Where the symbols take the nodes:
* | p f
z723 | z461 z236
z948 | z981 z969
z907 | z718 z29
z639 | z12 z782
z570 | z723 z899
z969 | z25 z948
z225 | z782 z12
z196 | z511 z726
z933 | z689 z618
z509 | z700 z120
z331 | z120 z700
z748 | z726 z511
z791 | z616 z332
z224 | z451 z930
z541 | z751 z889
z718 | z441 z501
z857 | z211 z227
z889 | z791 z541
z879 | z889 z751
z461 | z618 z689
z236 | z899 z723
z227 | z196 z857
z501 | z29 z718
z775 | z930 z451
z726 | z857 z196
z981 | z501 z441
z751 | z225 z879
z101 | z227 z211
z451 | z756 z775
z721 | z509 z351
z618 | z315 z933
z315 | z101 z532
z511 | z224 z748
z689 | z236 z461
z351 | z570 z721
z332 | z541 z791
z532 | z933 z315
z441 | z969 z981
z211 | z532 z101
z12 | z879 z225
z899 | z721 z570
z756 | z332 z616
z120 | z351 z509
z29 | z639 z907
z700 | z287 z331
z25 | z331 z287
z782 | z907 z639
z287 | z948 z25
z930 | z748 z224
z616 | z775 z756

The rows follow the links: the fewer symbols apart two nodes are, the more alike their rows tend to be.

Each row is also shifted at random along 6 hidden directions that mean nothing.

Some nodes, each with a row of numbers:
z791: [-67,109,86,415,-189,-264,362,-61,-40,-205,-160,-112,155,-278,108,-133,-79,-497,28,473,-76,-108,301,-166,-71,34,-257,-210,-293,26,370,-192,-348,511,295,468,-218,78,22,9,-242,-214,-329,-597,87,-373,-113,92,153,117,262,-373,182,5]
z700: [122,116,-279,-17,403,249,65,137,275,-25,-186,-257,56,113,134,-84,382,-273,87,318,-254,100,-160,-400,231,138,394,180,103,29,120,-157,-162,-114,221,222,128,280,-85,-211,-213,-176,-311,-384,174,-110,-346,247,268,-34,-91,-113,231,177]
z332: [262,-120,-319,143,-122,0,105,-79,377,-131,-295,125,-122,-373,-254,285,-48,-29,235,-63,274,238,-5,-191,303,171,-169,322,-145,-228,-54,-77,-345,-99,21,-276,269,-91,190,-304,311,-8,165,-22,80,200,-71,340,262,-257,229,-44,-194,204]
z29: [-116,-62,110,34,-287,-251,-312,-325,-391,14,22,445,-414,-185,-257,267,130,424,160,-305,293,-135,45,166,31,-262,-186,82,101,-5,81,288,73,17,139,-497,146,-375,-219,-238,237,204,18,454,-95,32,150,1075,-461,-107,-194,218,-224,-134]
z857: [32,-27,-72,-190,-7,188,-390,-180,-84,137,2,268,-382,-178,-292,364,110,389,27,-258,434,76,-236,-18,142,-196,181,295,139,90,-47,95,163,-256,101,-651,207,-130,-69,-296,231,16,-75,318,44,179,-91,527,-227,-165,-152,259,-20,-23]
z718: [-272,157,369,101,321,118,-292,-5,-210,76,193,318,15,-327,35,10,-261,268,-426,156,439,-294,-195,13,-244,-309,141,-137,32,200,175,-10,299,97,255,-183,-399,89,2,-32,214,-257,-189,-97,34,-14,43,-37,-120,118,185,82,203,-206]
z879: [-180,16,277,281,-445,-518,193,-148,-446,-186,22,28,-38,-290,-66,-111,-101,-164,102,113,-105,-207,274,192,-305,-13,-365,-431,-395,-119,213,8,-194,560,66,199,-203,-71,131,1,-132,163,-300,-31,-9,-341,166,12,-185,161,12,-306,-151,-225]
z351: [215,-139,-294,91,-316,-255,357,-27,170,131,-125,-346,128,27,-107,212,-37,-394,62,-14,-253,271,381,-134,110,299,-183,248,28,-17,-178,42,-223,-277,-373,152,62,-60,225,265,-264,158,188,-34,91,139,-38,-534,51,-171,236,-238,-40,96]
z12: [-118,-227,218,-314,439,-117,100,545,291,-222,94,-236,150,417,146,-300,-381,48,199,11,-223,-72,118,406,-45,-49,43,-271,-227,116,-606,253,168,128,-178,348,-49,51,210,284,234,-352,14,-90,-252,421,492,-797,25,414,-117,353,-439,-347]
z315: [-31,237,319,-322,268,60,-228,225,-336,255,538,-525,-209,299,205,-294,47,-159,73,256,-535,-65,37,15,-195,-221,178,-336,381,-20,-54,-115,490,-199,-5,296,-255,-130,-165,258,-395,27,-242,243,99,-124,391,-326,-458,201,-133,52,248,-163]
z511: [-167,-113,-93,52,-12,-225,31,86,31,-71,-71,491,376,770,480,-277,423,409,-215,-368,-190,-180,0,312,15,128,43,-99,402,175,-73,554,-23,13,-233,288,151,130,-474,383,59,368,833,188,-524,40,-233,573,297,-14,-277,351,-347,85]
z933: [-26,-179,146,-192,-165,-6,-212,93,27,-352,9,625,-85,31,-34,-77,-320,692,158,-600,403,-101,-413,553,-139,-113,-235,-162,-345,-274,-263,182,7,228,-204,-368,203,-136,98,-206,741,247,456,473,-304,214,339,-69,104,37,-141,213,-539,-106]
z331: [-52,-216,-225,270,-436,-164,352,-220,202,-17,-415,278,461,116,128,84,-61,25,-233,-186,303,96,344,166,-64,230,-302,244,-196,226,-19,190,-234,183,-309,74,141,23,55,335,-64,-31,513,-318,-223,122,-435,-360,369,-137,182,-127,-46,205]
z981: [119,-78,-135,-475,675,397,-253,411,533,370,157,-64,46,601,113,71,-16,303,-124,-244,-92,275,-24,90,281,-45,398,464,729,219,-618,321,510,-775,-327,-105,99,-107,-285,448,202,-67,725,364,-297,680,91,-192,-13,-107,53,707,-47,159]
z461: [201,-7,13,-315,228,167,-157,140,112,-96,24,-318,-483,-54,-167,-19,40,-169,515,146,-220,153,-170,-179,249,-130,145,32,-68,-302,37,-237,-40,-136,332,-125,136,-257,75,-423,64,-142,-328,76,188,8,301,494,-194,59,-173,152,4,2]
z225: [192,98,72,-324,231,409,-248,125,58,-193,-68,-59,-529,-367,-296,-65,-164,79,516,132,190,96,-496,-115,159,-233,85,-20,-463,-428,67,-447,-26,90,452,-356,178,-124,282,-700,306,-350,-697,-35,328,-142,213,312,-146,85,-261,-20,130,1]
z889: [-61,38,162,44,172,-125,315,344,215,-231,43,-155,368,107,281,-351,-201,-246,10,212,-248,-103,100,133,-211,144,-96,-406,-271,-35,-181,-4,-122,291,-105,467,-216,169,184,241,11,-58,-14,-242,-114,-1,239,-751,246,266,167,-145,-156,-176]
z236: [-165,58,168,316,-204,-468,281,79,98,-203,-175,264,44,-26,232,-178,-220,-152,20,321,121,-169,554,226,-80,-122,-485,-237,17,135,240,113,-207,324,259,513,-163,-298,-186,250,136,-234,427,-276,-342,-96,151,760,84,89,329,102,-226,-108]
z120: [161,-241,-418,151,-508,-83,219,-203,318,-233,-468,434,163,76,24,158,126,170,91,-416,282,168,28,93,192,312,-276,302,-254,-73,-30,112,-453,142,-244,-115,390,34,25,-30,208,247,636,-45,-242,118,-376,200,479,-255,-4,-60,-263,325]
z969: [-213,-33,54,231,204,-87,-74,43,14,-24,62,503,474,59,232,-27,31,433,-496,-202,293,-283,-162,151,-202,-32,95,-91,204,200,-98,355,52,85,-188,-29,-142,319,-145,212,277,155,363,58,-320,147,-173,-84,237,35,14,102,-141,-53]

From each start, follow one symbol. Which node do you reach?
Answer with the node's name.
new walk
[72,-116,-366,243,-57,-252,158,-40,179,-112,-203,264,252,222,4,74,351,136,-54,-292,-92,-28,-2,-7,156,362,-16,170,197,-32,-150,404,-323,-64,-326,45,239,125,-106,-40,48,412,432,114,-206,141,-253,353,311,-165,-139,55,-425,71]
f z775
new walk
[-136,-180,267,-199,30,-113,-138,49,-229,-225,63,-100,-111,-146,-218,69,-240,132,279,-64,132,-90,-103,271,-168,-161,29,-126,-491,94,-353,115,167,236,-40,-295,12,13,448,-173,80,-218,-651,28,93,99,305,-723,-369,246,-231,-12,-255,-435]
f z782
new walk
[-364,-19,113,-2,16,-240,124,-15,-138,-179,-393,137,108,410,322,-268,268,22,59,374,74,-238,290,168,-41,-218,37,-17,-51,493,284,263,69,506,574,371,23,-23,-218,165,-241,-524,-249,-617,-275,-222,-306,769,-75,174,-298,319,143,-127]
f z726
new walk
[-106,-89,-155,327,-67,-433,193,-100,-69,97,75,186,485,150,126,141,347,16,-377,-91,-155,-140,312,14,-77,258,-13,34,363,245,-43,486,-83,-62,-425,220,-78,223,-206,348,-249,349,317,70,-179,32,-229,43,58,-144,-15,-61,-199,-96]
f z930
new walk
[155,120,-323,-191,508,310,-288,-6,143,-86,-114,-33,-212,18,-26,-9,669,96,154,-17,-185,28,-637,-441,379,135,577,173,277,-227,17,-21,-133,-264,267,-266,405,310,-109,-619,-33,166,-416,122,219,-55,-383,718,117,-147,-533,37,-21,107]
p z948
new walk
[-195,-77,354,238,412,-169,56,255,280,-403,-197,243,-17,-540,-194,103,-446,20,41,362,518,-155,146,203,-28,-277,-73,-159,-320,183,-136,42,-61,399,414,1,-226,-22,324,-279,472,-724,-432,-485,-64,228,197,89,2,306,220,173,-309,-415]
p z236
new walk
[-166,-54,-146,242,-298,-242,157,-202,-72,-97,-247,533,368,136,181,-7,188,225,-325,-236,271,-174,124,187,-122,105,-142,41,14,184,135,281,-118,209,-158,64,114,144,-177,205,60,180,427,-114,-324,-58,-439,280,283,-62,-33,33,-164,100]
f z287
new walk
[84,220,185,-382,840,293,-534,314,215,-149,358,51,-503,-136,-85,-84,197,324,221,-44,-181,-94,-644,-139,248,-226,372,-198,350,-406,-153,-100,137,-346,280,-284,38,-13,-148,-565,450,65,-179,494,106,128,423,923,-92,50,-278,428,-276,-130]
p z315
new walk
[83,192,-166,269,-214,135,-47,-314,-194,748,330,-168,123,-247,-80,377,48,-137,-543,38,-10,130,398,-331,-19,51,-2,324,725,127,308,-32,261,-656,-291,-89,-306,-110,-348,516,-385,310,460,338,150,-18,-222,-129,-193,-364,614,-157,462,286]
f z511
new walk
[99,-170,-266,347,356,-96,76,41,527,-18,-14,149,232,-661,-327,568,-142,-154,-314,97,351,47,139,-317,230,229,138,287,158,137,-305,144,-238,-388,-169,-270,-139,247,273,-143,319,-29,68,-59,86,474,-73,-294,213,-149,528,-30,-246,-62]
f z616
new walk
[-295,63,226,144,52,-29,-20,64,-80,212,161,347,355,355,367,-178,-131,230,-472,19,146,-253,320,342,-225,-181,-72,-117,446,380,116,305,308,16,-64,243,-311,-74,-450,609,47,-13,692,-9,-465,77,-26,92,56,51,227,272,92,16]
p z969
new walk
[-126,-7,123,261,-44,-234,379,109,-44,-265,-161,-221,203,-202,88,-199,-142,-453,44,458,-101,-117,256,-81,-175,51,-164,-284,-483,23,255,-201,-288,541,257,476,-170,153,286,11,-226,-268,-520,-625,107,-307,5,-351,112,259,129,-344,45,-126]
f z570
new walk
[140,24,-303,-118,-267,477,143,-209,108,63,-336,-135,139,146,85,-86,21,-131,38,-35,242,266,-140,-145,51,182,21,323,-331,-44,203,-455,-128,89,68,-33,238,117,83,5,-186,-139,25,-383,193,-178,-519,-436,292,-84,41,-193,544,443]
f z224
new walk
[35,165,-27,282,-8,-78,372,156,289,108,4,26,322,161,429,-254,-176,-294,-352,225,-191,-79,518,-20,-69,159,-304,-125,334,5,191,34,-162,-41,-121,642,-271,-73,-322,524,-90,64,843,-194,-293,-92,-10,83,395,-36,558,-53,89,268]
p z509
new walk
[-220,187,353,-51,-457,32,-68,-276,-757,200,155,-224,-88,-61,37,-140,-188,-151,-93,213,54,-155,156,142,-462,-315,-135,-227,-214,186,457,-247,325,361,193,82,-322,-163,27,183,-428,-126,-444,-128,190,-491,8,-456,-414,177,-12,-308,508,-64]
f z211
